Below are the code and all the weights of a small trained network. Each question names an input and a class and asks about switching units off, where a switched-off unit gives its printed mean instead of its output.

import numpy as np


def w(rows, s, z=0):
    codes = np.array(rows[::2]) - 128.0
    scale = np.full(codes.shape[1], s)
    scale[-1] = z or s
    return codes * scale


def norm(h):
    return h / np.sqrt((h * h).mean(-1, keepdims=True) + 1e-5)


def f(y):
    return y / 2 * (1 + np.tanh(0.7978845608 * (y + 0.044715 * y**3)))


def log_softmax(a):
    a = a - a.max(-1, keepdims=True)
    return a - np.log(np.exp(a).sum(-1, keepdims=True))


def net(x, mask):
    res = np.array(x, float).reshape(1, 3) / 4 @ E
    u = 0
    for l in range(4):
        y = f(norm(res) @ A[l][:, :-1].T + A[l][:, -1])
        res = res + np.where(mask[u : u + 5], y, B[l][:, -1]) @ B[l][:, :-1]
        u += 5
    return log_softmax(norm(res)[-1] @ U[:, :-1].T + U[:, -1])


A, B = {}, {}
E = w([
[175,134,55,39,171,229,93,16,53,110,136],'x0',
[101,231,74,142,223,81,104,152,126,51,62],'x1',
[222,105,253,68,167,130,159,105,233,73,148],'x2',
],0.0055)
A[0] = w([
[150,25,148,115,69,136,117,166,180,195,187,254],'0.n1',
[63,135,116,216,51,99,165,230,130,152,99,128],'0.n2',
[125,124,162,174,123,145,155,191,145,84,55,10],'0.n3',
[122,99,227,208,213,73,143,199,159,69,96,156],'0.n4',
[85,125,254,235,111,115,166,162,232,114,124,165],'0.n5',
],0.0046,0.002)
B[0] = w([
[144,62,100,229,105,106,132,135,39,134,117,232],'0.n1',
[244,153,253,124,116,245,126,9,211,140,22,242],'0.n2',
[180,95,168,113,240,43,32,194,229,69,122,141],'0.n3',
[158,143,74,102,129,112,86,135,83,189,195,227],'0.n4',
[101,127,61,128,166,116,164,175,112,50,188,254],'0.n5',
],0.0063,0.0056)
A[1] = w([
[166,230,183,94,229,102,149,164,191,85,39,157],'1.n1',
[105,236,188,124,106,143,100,81,255,26,32,1],'1.n2',
[52,193,75,72,106,159,145,79,125,124,163,18],'1.n3',
[91,135,79,148,72,97,109,132,128,251,199,173],'1.n4',
[83,172,66,173,37,164,149,79,98,116,95,253],'1.n5',
],0.0046,0.00092)
B[1] = w([
[95,198,77,42,128,226,114,51,49,194,113,253],'1.n1',
[66,97,79,102,178,166,176,136,36,198,38,218],'1.n2',
[153,105,197,141,153,134,176,185,54,119,139,143],'1.n3',
[215,147,164,5,254,166,170,72,93,202,119,146],'1.n4',
[100,97,84,108,207,93,107,132,212,99,146,194],'1.n5',
],0.0062,0.0048)
A[2] = w([
[114,116,169,210,103,112,166,53,122,160,32,127],'2.n1',
[137,52,204,33,136,204,98,1,117,158,207,82],'2.n2',
[162,135,128,188,62,155,109,72,143,178,54,158],'2.n3',
[147,58,221,148,55,195,137,62,177,97,72,140],'2.n4',
[180,50,203,204,51,211,127,20,95,104,96,3],'2.n5',
],0.0049,0.0012)
B[2] = w([
[104,153,99,39,143,178,36,200,164,159,138,184],'2.n1',
[105,151,123,105,165,132,125,153,128,176,54,253],'2.n2',
[90,152,150,13,133,68,76,127,18,126,87,190],'2.n3',
[116,116,165,134,54,30,145,211,230,2,213,203],'2.n4',
[122,232,141,142,159,146,75,121,190,111,158,249],'2.n5',
],0.0073,0.0053)
A[3] = w([
[164,89,174,129,122,144,199,92,139,51,204,119],'3.n1',
[75,159,46,198,170,143,85,93,93,38,151,188],'3.n2',
[46,160,90,88,129,111,78,126,99,101,60,244],'3.n3',
[115,253,128,67,135,64,50,137,207,81,188,3],'3.n4',
[139,190,70,101,135,169,105,121,124,2,129,132],'3.n5',
],0.0059,0.0004)
B[3] = w([
[133,119,86,132,142,109,172,33,106,96,113,166],'3.n1',
[232,184,249,98,53,106,170,144,180,86,122,173],'3.n2',
[101,64,80,203,119,81,227,102,109,112,176,236],'3.n3',
[84,202,247,70,46,145,9,181,111,168,35,254],'3.n4',
[104,1,153,196,65,102,35,186,240,173,202,202],'3.n5',
],0.0071,0.0065)
U = w([
[87,211,220,90,63,115,2,218,206,142,127,62],'0',
[58,145,42,99,215,192,152,70,78,219,55,255],'1',
[158,88,94,216,110,55,225,145,205,28,212,77],'2',
],0.0089,0.00051)

Each question gives the input, the list of numbers given to net, and the class t.
The units are the neurons (one row each of A and B). Each row of codes is followed by its name. A weight is (code - 128) times the scale printed after its matrix; where a second scale follows, it is the last column's (A, B and U).
mask holds one flag per neuron, layer by layer. A switched-off neuron (its flag False) gives its mean, the last column of its row in B, instead of its output. The means were averaged over made-up inputs and are rounded, as every weight is.
A unit's drop is (log p(t) with every unit on - log p(t) with that unit switched off) / (log p(t) with every unit on - log p(t) with every unit switched off).
unit that matters most: the unit with the biggest drop
top k neurons: the k neurons with the biggest drops, biggest first
k most important neurons of layer l: the k neurons of layer l with the biggest drops, biggest first
drop of u: that unit's drop, to one decimal
input [4,5,-3], class 2: unit that matters most	0.n2
input [3,4,1], class 1: top 4 neurons	(0.n1, 0.n5, 0.n4, 2.n4)
input [-2,4,0], class 1: top 3 neurons	(1.n1, 0.n1, 0.n2)
input [4,8,0], class 2: 2 most important neurons of layer 0	(0.n2, 0.n3)
input [2,1,-4], class 2: top 2 neurons	(0.n4, 3.n4)
input [7,-1,1], class 0: top 3 neurons	(1.n2, 0.n4, 1.n1)
input [1,7,-2], class 2: top 2 neurons	(0.n2, 3.n3)
input [4,7,-3], class 2: top 2 neurons	(0.n2, 2.n5)
input [1,5,5], class 1: 2 most important neurons of layer 2	(2.n4, 2.n5)
input [-3,2,-7], class 1: top 3 neurons	(1.n2, 0.n1, 0.n2)
input [-7,1,-6], class 1: top 3 neurons	(1.n2, 0.n2, 0.n1)
input [-1,-8,5], class 2: top 2 neurons	(0.n2, 0.n1)
input [-1,1,-5], class 1: top 2 neurons	(1.n2, 0.n1)
input [-5,-8,4], class 2: unit that matters most	0.n5
input [4,2,-8], class 2: 2 most important neurons of layer 3	(3.n4, 3.n2)
input [-7,7,-8], class 1: drop of 0.n2	1.1
input [6,4,-4], class 2: drop of 3.n4	0.1
input [-4,7,-7], class 1: drop of 0.n2	0.3
